Below is a small trained network, with its code and all its weights. Each question gives an input and a target symbol and asks what happens when units are switched off, that is, made to give their printed mean instead of their output.

import numpy as np


def w(rows, s, z=0):
    codes = np.array(rows[::2]) - 128.0
    scale = np.full(codes.shape[1], s)
    scale[-1] = z or s
    return codes * scale


def f(y):
    return y / 2 * (1 + np.tanh(0.7978845608 * (y + 0.044715 * y**3)))


def softmax(a):
    e = np.exp(a - a.max(-1, keepdims=True))
    return e / e.sum(-1, keepdims=True)


def log_softmax(a):
    a = a - a.max(-1, keepdims=True)
    return a - np.log(np.exp(a).sum(-1, keepdims=True))


def net(x, mask):
    ids = ['βεηθμπψ'.index(c) for c in x.split()]
    T = len(ids)
    res = E[ids] + P[:T]
    u = 0
    for l in range(2):
        q, k, v = (res @ M[l].T for M in (Q, K, V))
        z = softmax(np.where(np.tri(T) > 0, q @ k.T / 4**0.5, -1e9)) @ v
        res = res + np.where(mask[u], z, O[l][:, -1]) @ O[l][:, :-1]
        u += 1
        y = f(res @ A[l][:, :-1].T + A[l][:, -1])
        res = res + np.where(mask[u : u + 4], y, B[l][:, -1]) @ B[l][:, :-1]
        u += 4
    return log_softmax(res[-1] @ U[:, :-1].T + U[:, -1])


Q, K, V, O, A, B = {}, {}, {}, {}, {}, {}
E = w([
[212,172,118,72,104,137,141,84],'β',
[214,55,132,217,180,167,115,86],'ε',
[193,116,117,101,129,121,128,87],'η',
[187,120,111,123,99,126,159,137],'θ',
[157,63,166,197,192,79,100,68],'μ',
[33,190,107,95,140,14,158,29],'π',
[166,148,180,255,186,100,95,142],'ψ',
],0.019)
P = w([
[208,181,91,111,188,89,89,102],'0',
[110,127,124,171,43,123,73,83],'1',
[84,169,217,126,137,139,91,121],'2',
[176,155,86,85,121,65,81,202],'3',
[144,130,106,188,115,98,111,35],'4',
[124,127,92,130,204,82,216,122],'5',
[125,118,151,101,101,65,113,254],'6',
[152,151,31,190,63,105,145,134],'7',
[9,163,222,105,168,177,133,179],'8',
[173,115,108,63,127,53,54,203],'9',
[131,156,90,194,83,82,151,82],'10',
[90,138,121,139,209,89,210,126],'11',
[134,75,158,95,142,93,87,216],'12',
[127,167,147,185,82,99,160,71],'13',
],0.013)
Q[0] = w([
[127,99,15,107,81,116,27,136],'0.h1',
[188,145,2,138,209,7,185,164],'0.h1',
[120,76,139,136,53,103,214,120],'0.h1',
[167,171,6,141,248,160,194,137],'0.h1',
],0.0058)
K[0] = w([
[100,117,126,193,65,60,41,113],'0.h1',
[1,187,171,117,182,228,181,188],'0.h1',
[168,83,148,49,75,145,137,16],'0.h1',
[76,118,233,117,96,234,163,87],'0.h1',
],0.0067)
V[0] = w([
[152,212,172,144,150,132,55,150],'0.h1',
[94,183,215,70,129,150,127,253],'0.h1',
[130,189,15,220,35,105,32,228],'0.h1',
[89,131,120,184,156,219,204,183],'0.h1',
],0.0052)
O[0] = w([
[52,102,191,86,135,133,218,137,225],'0.h1',
[139,163,52,151,149,102,124,157,46],'0.h1',
[119,98,171,120,2,151,166,165,86],'0.h1',
[96,121,100,190,112,86,188,148,4],'0.h1',
],0.01,0.0047)
A[0] = w([
[211,51,176,184,154,182,155,254,255],'0.n1',
[124,184,167,211,60,89,165,126,152],'0.n2',
[170,104,180,168,109,122,207,133,53],'0.n3',
[161,178,142,112,129,144,173,5,118],'0.n4',
],0.0053,0.0031)
B[0] = w([
[155,201,231,79,91,89,156,69,226],'0.n1',
[174,129,1,106,234,107,104,22,162],'0.n2',
[198,145,60,120,226,132,45,185,141],'0.n3',
[138,134,74,159,118,143,229,196,253],'0.n4',
],0.0092,0.0056)
Q[1] = w([
[40,125,210,136,25,201,18,83],'1.h1',
[149,173,156,21,36,135,94,2],'1.h1',
[136,91,164,22,210,122,162,179],'1.h1',
[50,163,176,118,220,236,210,130],'1.h1',
],0.0077)
K[1] = w([
[177,114,101,136,139,91,163,80],'1.h1',
[151,130,43,212,131,105,138,171],'1.h1',
[76,141,144,177,188,165,156,144],'1.h1',
[138,132,139,70,247,175,201,130],'1.h1',
],0.011)
V[1] = w([
[198,169,175,221,115,151,127,46],'1.h1',
[147,3,107,113,125,200,172,73],'1.h1',
[116,8,199,191,131,39,22,94],'1.h1',
[190,147,93,154,120,177,89,230],'1.h1',
],0.0067)
O[1] = w([
[76,128,142,190,110,170,90,168,255],'1.h1',
[134,74,116,122,138,250,144,101,106],'1.h1',
[89,140,210,92,103,88,148,76,66],'1.h1',
[181,95,149,125,134,137,241,156,12],'1.h1',
],0.013,0.0069)
A[1] = w([
[173,136,120,181,21,139,255,171,3],'1.n1',
[63,56,88,113,15,121,215,101,72],'1.n2',
[135,97,108,144,166,169,170,130,25],'1.n3',
[161,11,173,2,124,117,116,209,237],'1.n4',
],0.0072,0.0029)
B[1] = w([
[173,122,58,103,142,16,159,79,255],'1.n1',
[39,89,155,109,96,207,114,184,149],'1.n2',
[67,138,128,110,153,66,138,246,224],'1.n3',
[186,139,28,151,203,126,242,99,231],'1.n4',
],0.011,0.0019)
U = w([
[148,149,135,123,160,139,128,200,2],'β',
[144,129,107,206,58,176,118,102,229],'ε',
[171,149,165,58,184,151,156,98,83],'η',
[193,159,118,172,89,124,171,48,245],'θ',
[178,126,200,2,191,120,172,52,142],'μ',
[165,126,120,31,154,121,47,112,19],'π',
[164,160,191,111,88,77,139,191,161],'ψ',
],0.0072,0.003)

Each question gives the input, a string of symbols that net reads in full, and the target symbol t.
The units are the heads (4 rows each of Q, K, V and O) and the neurons (one row each of A and B). Each row of codes is followed by its name. A weight is (code - 128) times the scale printed after its matrix; where a second scale follows, it is the last column's (O, A, B and U).
mask holds one flag per unit, layer by layer, with each layer's heads first. A switched-off unit (its flag False) gives its mean, the last column of its rows in O or B, instead of its output. The means were averaged over made-up inputs and are rounded, as every weight is.
A unit's drop is (log p(t) with every unit on - log p(t) with that unit switched off) / (log p(t) with every unit on - log p(t) with every unit switched off).
The circuit of an input: a set's keep is (log p(t) with only the set's units on - log p(t) with every unit switched off) / (log p(t) with every unit on - log p(t) with every unit switched off). Starting from all 10 units, units are removed one at a time, each time the one whose removal leaves the highest keep (on an exact tie, the one counted first), for as long as the keep stays at least 0.8.
circuit, biggest first: the units of the circuit, biggest drop first
most important unit: the unit with the biggest drop
k most important neurons: the k neurons with the biggest drops, biggest first
k most important neurons of layer l: the k neurons of layer l with the biggest drops, biggest first
input π ε π ψ π β ε, target π: 2 most important neurons of layer 0 => (0.n4; 0.n3)
input β β β μ, target μ: circuit, biggest first => (1.h1; 0.n4; 0.h1)
input π π ψ μ ψ ε η β θ π ψ ψ π, target ψ: circuit, biggest first => (1.h1; 0.h1)
input β β ε μ β ψ ψ β π π β μ, target π: circuit, biggest first => (1.h1)
input β π η, target β: circuit, biggest first => (1.h1; 0.n4; 1.n3; 0.h1)
input ψ η β θ μ β, target β: circuit, biggest first => (1.h1; 0.n1; 1.n3; 0.n4)
input θ β ψ π θ β ψ β θ β β π π, target π: 2 most important neurons => (0.n4; 0.n1)
input ε β π π ε ε ψ η π, target ε: circuit, biggest first => (1.h1; 0.n1)
input ψ μ μ μ ε θ, target μ: circuit, biggest first => (1.h1; 0.h1)
input β ε μ, target β: circuit, biggest first => (1.h1; 0.n4; 0.h1; 1.n3)
input π β ε η θ μ, target ε: circuit, biggest first => (1.h1; 0.n1)
input π μ β θ ψ β β β θ, target β: 2 most important neurons of layer 0 => (0.n4; 0.n1)
input β β η ψ β μ β, target μ: circuit, biggest first => (0.h1; 1.h1; 1.n4)
input β π ψ η, target ψ: circuit, biggest first => (1.h1)
input π ψ η, target π: circuit, biggest first => (1.h1; 0.n4)
input θ θ β, target θ: 2 most important neurons => (1.n1; 0.n4)
input β θ μ ε ψ β θ ψ ψ ε β β β, target θ: 2 most important neurons of layer 1 => (1.n4; 1.n3)
input ψ β η β π, target ε: 3 most important neurons of layer 0 => (0.n4; 0.n3; 0.n1)
input β π π β π ψ ε π π β β μ θ, target μ: 2 most important neurons => (0.n1; 1.n4)
input μ β π ψ ε β μ π β ψ π θ, target β: most important unit => 1.h1
input η ψ θ ψ β ψ π ψ ε, target ψ: 2 most important neurons => (0.n1; 0.n2)
input μ ψ β μ β π, target β: 3 most important neurons => (0.n4; 0.n1; 1.n3)
input ψ θ θ, target ψ: 2 most important neurons of layer 0 => (0.n1; 0.n3)
input μ ψ π β β π η θ ψ θ β μ, target ψ: 2 most important neurons of layer 0 => (0.n4; 0.n1)
